Below are the code and all the weights of a small trained network. Each question names an input and a target symbol and asks about switching units off, where a switched-off unit gives its printed mean instead of its output.

import numpy as np


def w(rows, s, z=0):
    codes = np.array(rows[::2]) - 128.0
    scale = np.full(codes.shape[1], s)
    scale[-1] = z or s
    return codes * scale


def norm(h):
    return h / np.sqrt((h * h).mean(-1, keepdims=True) + 1e-5)


def f(y):
    return y / 2 * (1 + np.tanh(0.7978845608 * (y + 0.044715 * y**3)))


def softmax(a):
    e = np.exp(a - a.max(-1, keepdims=True))
    return e / e.sum(-1, keepdims=True)


def log_softmax(a):
    a = a - a.max(-1, keepdims=True)
    return a - np.log(np.exp(a).sum(-1, keepdims=True))


def net(x, mask):
    ids = ['ΔΣΦΨΩβζλμπ'.index(c) for c in x.split()]
    T = len(ids)
    res = E[ids] + P[:T]
    u = 0
    for l in range(2):
        q, k, v = (norm(res) @ M[l].T for M in (Q, K, V))
        z = softmax(np.where(np.tri(T) > 0, q @ k.T / 3**0.5, -1e9)) @ v
        res = res + np.where(mask[u], z, O[l][:, -1]) @ O[l][:, :-1]
        u += 1
        y = f(norm(res) @ A[l][:, :-1].T + A[l][:, -1])
        res = res + np.where(mask[u : u + 8], y, B[l][:, -1]) @ B[l][:, :-1]
        u += 8
    return log_softmax(norm(res)[-1] @ U[:, :-1].T + U[:, -1])


Q, K, V, O, A, B = {}, {}, {}, {}, {}, {}
E = w([
[121,67,154,88,134,164,233,63,148,97,172,52],'Δ',
[129,61,108,108,175,148,163,159,104,35,136,95],'Σ',
[94,101,101,128,160,152,179,98,90,71,143,87],'Φ',
[77,101,132,107,113,87,147,206,115,86,154,198],'Ψ',
[125,68,136,112,172,121,140,110,80,79,94,134],'Ω',
[137,94,196,111,85,141,187,72,156,170,187,63],'β',
[131,94,153,100,126,134,143,118,70,109,144,107],'ζ',
[107,113,177,111,122,97,117,152,70,109,125,254],'λ',
[90,73,178,135,128,140,153,83,126,185,85,86],'μ',
[146,63,161,124,155,159,138,96,107,106,120,86],'π',
],0.0072)
P = w([
[160,166,164,99,152,139,45,177,126,204,162,111],'0',
[55,157,17,175,62,181,111,2,102,95,129,128],'1',
[168,161,190,238,119,60,203,131,98,107,134,56],'2',
[122,94,111,90,167,115,132,114,77,155,161,126],'3',
[61,171,96,162,14,170,124,75,152,107,65,136],'4',
[182,157,169,200,128,155,222,147,84,83,118,42],'5',
[122,92,124,95,163,121,139,111,86,171,166,125],'6',
[110,183,108,117,22,137,105,95,163,108,24,105],'7',
[172,161,173,193,125,167,188,182,61,86,105,98],'8',
[119,94,131,96,164,124,145,119,88,174,174,114],'9',
],0.0047)
Q[0] = w([
[150,195,48,214,134,132,106,92,223,88,146,126],'0.h0',
[163,202,147,176,70,105,140,75,116,4,87,124],'0.h0',
[71,3,141,79,153,138,112,145,129,140,167,128],'0.h0',
],0.0046)
K[0] = w([
[42,88,59,245,192,72,253,106,136,96,175,118],'0.h0',
[108,90,66,164,13,146,243,45,70,77,77,139],'0.h0',
[217,161,152,32,178,181,15,129,163,176,163,126],'0.h0',
],0.0037)
V[0] = w([
[118,174,46,250,126,139,100,78,106,229,135,134],'0.h0',
[79,134,75,98,70,91,34,70,103,129,250,110],'0.h0',
[224,176,191,181,248,67,54,155,182,117,164,141],'0.h0',
],0.0022)
O[0] = w([
[36,146,158,104,122,137,172,218,57,168,49,106,99],'0.h0',
[81,100,242,185,128,162,92,124,129,104,137,126,142],'0.h0',
[150,173,116,178,255,217,196,107,83,201,129,51,1],'0.h0',
],0.0042,0.0018)
A[0] = w([
[80,160,84,97,105,127,195,83,128,122,4,222,120],'0.n0',
[216,202,110,149,190,128,161,210,140,134,176,186,44],'0.n1',
[121,116,115,115,149,107,205,60,174,71,143,157,57],'0.n2',
[92,61,87,62,120,103,61,90,99,110,160,114,166],'0.n3',
[67,154,184,167,164,8,134,160,122,115,147,181,252],'0.n4',
[183,80,143,72,67,119,182,77,209,127,181,133,158],'0.n5',
[239,115,98,119,184,106,239,133,136,124,190,116,93],'0.n6',
[136,109,207,225,149,135,147,75,134,173,116,97,189],'0.n7',
],0.0038,0.0019)
B[0] = w([
[45,142,73,125,77,64,141,129,201,168,109,4,200],'0.n0',
[166,156,101,173,120,219,159,65,74,108,125,13,110],'0.n1',
[173,78,107,119,172,159,57,236,178,229,134,31,144],'0.n2',
[78,113,186,204,128,166,75,139,237,118,163,229,204],'0.n3',
[187,76,107,122,161,210,168,30,123,125,131,33,235],'0.n4',
[104,181,78,153,197,153,32,120,67,81,48,192,183],'0.n5',
[93,142,187,157,48,60,137,91,51,221,57,218,157],'0.n6',
[163,122,102,100,129,139,141,227,113,10,201,178,253],'0.n7',
],0.0034,0.0032)
Q[1] = w([
[44,192,50,33,210,137,42,114,254,235,194,192],'1.h0',
[195,227,50,147,126,57,91,98,188,155,119,67],'1.h0',
[135,31,112,28,223,177,72,175,87,192,191,205],'1.h0',
],0.0049)
K[1] = w([
[99,22,200,226,243,239,233,138,24,191,210,150],'1.h0',
[48,47,155,215,76,45,209,76,115,96,162,213],'1.h0',
[190,237,92,123,252,239,97,189,77,128,221,186],'1.h0',
],0.0043)
V[1] = w([
[134,183,153,141,93,41,107,59,92,253,137,207],'1.h0',
[138,176,121,87,138,170,150,57,164,197,154,37],'1.h0',
[69,113,123,118,176,51,113,232,171,186,128,133],'1.h0',
],0.005)
O[1] = w([
[144,77,141,177,13,125,189,94,79,129,125,2,15],'1.h0',
[186,134,138,91,152,96,207,165,148,38,94,147,103],'1.h0',
[123,45,184,182,178,91,162,58,137,175,166,97,7],'1.h0',
],0.0073,0.0014)
A[1] = w([
[187,126,190,204,142,13,221,110,54,88,136,71,81],'1.n0',
[161,149,134,100,234,176,107,181,77,98,174,199,117],'1.n1',
[158,186,36,120,140,115,65,227,137,140,60,203,142],'1.n2',
[170,217,103,39,175,94,209,183,165,100,110,197,19],'1.n3',
[113,160,138,141,125,246,35,141,221,25,146,117,153],'1.n4',
[126,83,161,190,238,90,108,102,133,200,209,115,161],'1.n5',
[254,69,89,218,28,121,148,94,61,208,144,40,2],'1.n6',
[202,67,169,205,198,112,124,54,95,179,225,40,37],'1.n7',
],0.0046,0.0021)
B[1] = w([
[129,78,152,99,124,104,170,126,238,102,189,149,235],'1.n0',
[73,187,128,194,116,37,187,148,171,156,122,12,254],'1.n1',
[124,90,126,57,33,182,112,53,137,195,108,120,217],'1.n2',
[241,110,100,173,196,176,87,153,125,147,100,116,180],'1.n3',
[89,37,123,135,125,127,137,42,99,98,143,222,250],'1.n4',
[190,169,187,105,101,235,26,211,15,160,189,135,220],'1.n5',
[182,143,37,172,155,7,125,35,117,168,141,146,174],'1.n6',
[178,2,70,88,84,150,38,177,106,182,94,75,223],'1.n7',
],0.0051,0.0035)
U = w([
[77,52,128,141,81,167,77,44,85,27,193,249,150],'Δ',
[53,145,104,62,36,126,94,57,191,198,32,75,156],'Σ',
[72,205,166,117,230,133,54,161,153,194,202,191,55],'Φ',
[230,197,45,71,241,152,80,196,191,70,74,181,90],'Ψ',
[237,47,24,171,109,17,160,46,66,186,202,58,35],'Ω',
[193,90,195,105,163,49,237,177,197,34,188,119,238],'β',
[68,185,195,198,174,59,141,209,80,158,198,25,192],'ζ',
[231,172,40,34,53,217,177,195,20,57,107,62,8],'λ',
[193,2,191,108,123,203,46,205,36,208,202,80,58],'μ',
[153,203,94,200,232,74,182,146,159,203,86,48,148],'π',
],0.0052,0.0017)

Each question gives the input, a string of symbols that net reads in full, and the target symbol t.
The units are the heads (3 rows each of Q, K, V and O) and the neurons (one row each of A and B). Each row of codes is followed by its name. A weight is (code - 128) times the scale printed after its matrix; where a second scale follows, it is the last column's (O, A, B and U).
mask holds one flag per unit, layer by layer, with each layer's heads first. A switched-off unit (its flag False) gives its mean, the last column of its rows in O or B, instead of its output. The means were averaged over made-up inputs and are rounded, as every weight is.
A unit's drop is (log p(t) with every unit on - log p(t) with that unit switched off) / (log p(t) with every unit on - log p(t) with every unit switched off).
The circuit of an input: a set's keep is (log p(t) with only the set's units on - log p(t) with every unit switched off) / (log p(t) with every unit on - log p(t) with every unit switched off). Starting from the 12 units with the biggest drops (on a tie, the unit counted first), units are removed one at a time, each time the one whose removal leaves the highest keep (on an exact tie, the one counted first), for as long as the keep stays at least 0.8.
circuit, biggest first: the units of the circuit, biggest drop first
top k neurons: the k neurons with the biggest drops, biggest first
k most important neurons of layer l: the k neurons of layer l with the biggest drops, biggest first
input λ Ω μ, target ζ: 3 most important neurons of layer 0 -> (0.n6 0.n0 0.n7)
input μ μ Δ λ Δ Ω Σ, target μ: most important neuron of layer 0 -> (0.n4)
input λ μ Δ Δ Φ μ, target π: top 4 neurons -> (1.n1 0.n0 0.n7 1.n3)
input Δ Φ μ Ψ λ ζ, target Ω: circuit, biggest first -> (1.h0 1.n6)
input Ψ μ μ μ, target Ψ: circuit, biggest first -> (1.h0 0.n4 0.n1 0.h0)
input Σ Σ Σ λ λ μ Ω Ψ μ Ψ, target Σ: 3 most important neurons of layer 0 -> (0.n1 0.n6 0.n4)
input Ω μ Ω ζ, target Ω: circuit, biggest first -> (0.h0 1.h0 0.n6 1.n6)
input Ω Ω Ω β, target Ω: circuit, biggest first -> (0.h0 0.n6 1.n6)
input ζ Σ λ λ Ψ μ Ψ, target ζ: top 2 neurons -> (0.n4 1.n1)
input Δ ζ Ω, target Δ: circuit, biggest first -> (0.h0 1.h0 1.n4)
input Φ μ μ λ μ λ ζ Ψ Σ, target μ: circuit, biggest first -> (1.h0 1.n5)
input μ ζ Ψ, target Δ: circuit, biggest first -> (0.h0 1.h0 0.n4 1.n4)
input λ Ψ Σ Ω Δ λ, target Ψ: top 2 neurons -> (1.n3 0.n2)
input π μ Σ Ω, target π: top 4 neurons -> (1.n1 0.n4 0.n6 1.n3)
input λ Ω λ Σ λ ζ μ, target λ: top 3 neurons -> (0.n1 0.n4 0.n7)
input ζ ζ Φ μ, target ζ: top 2 neurons -> (0.n7 0.n4)
input Φ Ω π Ω λ Ω μ Δ μ, target Ψ: circuit, biggest first -> (1.h0)
input λ β Ω Φ, target λ: top 4 neurons -> (0.n1 0.n4 0.n7 0.n6)
input Ψ β Ω μ Φ λ, target π: circuit, biggest first -> (1.h0 1.n1 0.n4 1.n3)
input Δ β Φ λ μ, target Δ: circuit, biggest first -> (1.n1)
input Σ Σ μ Δ μ π Φ Ψ Ψ, target μ: top 2 neurons -> (0.n7 0.n6)
input Δ μ λ λ Ω μ μ, target Δ: top 2 neurons -> (0.n6 0.n4)
input μ Δ μ π ζ Ψ, target Δ: circuit, biggest first -> (1.h0 0.n4 1.n4)
input μ λ μ Ψ λ μ λ μ Δ Δ, target μ: top 2 neurons -> (0.n6 0.n4)
input λ μ μ Ψ λ λ Ω, target λ: 2 most important neurons of layer 0 -> (0.n1 0.n4)
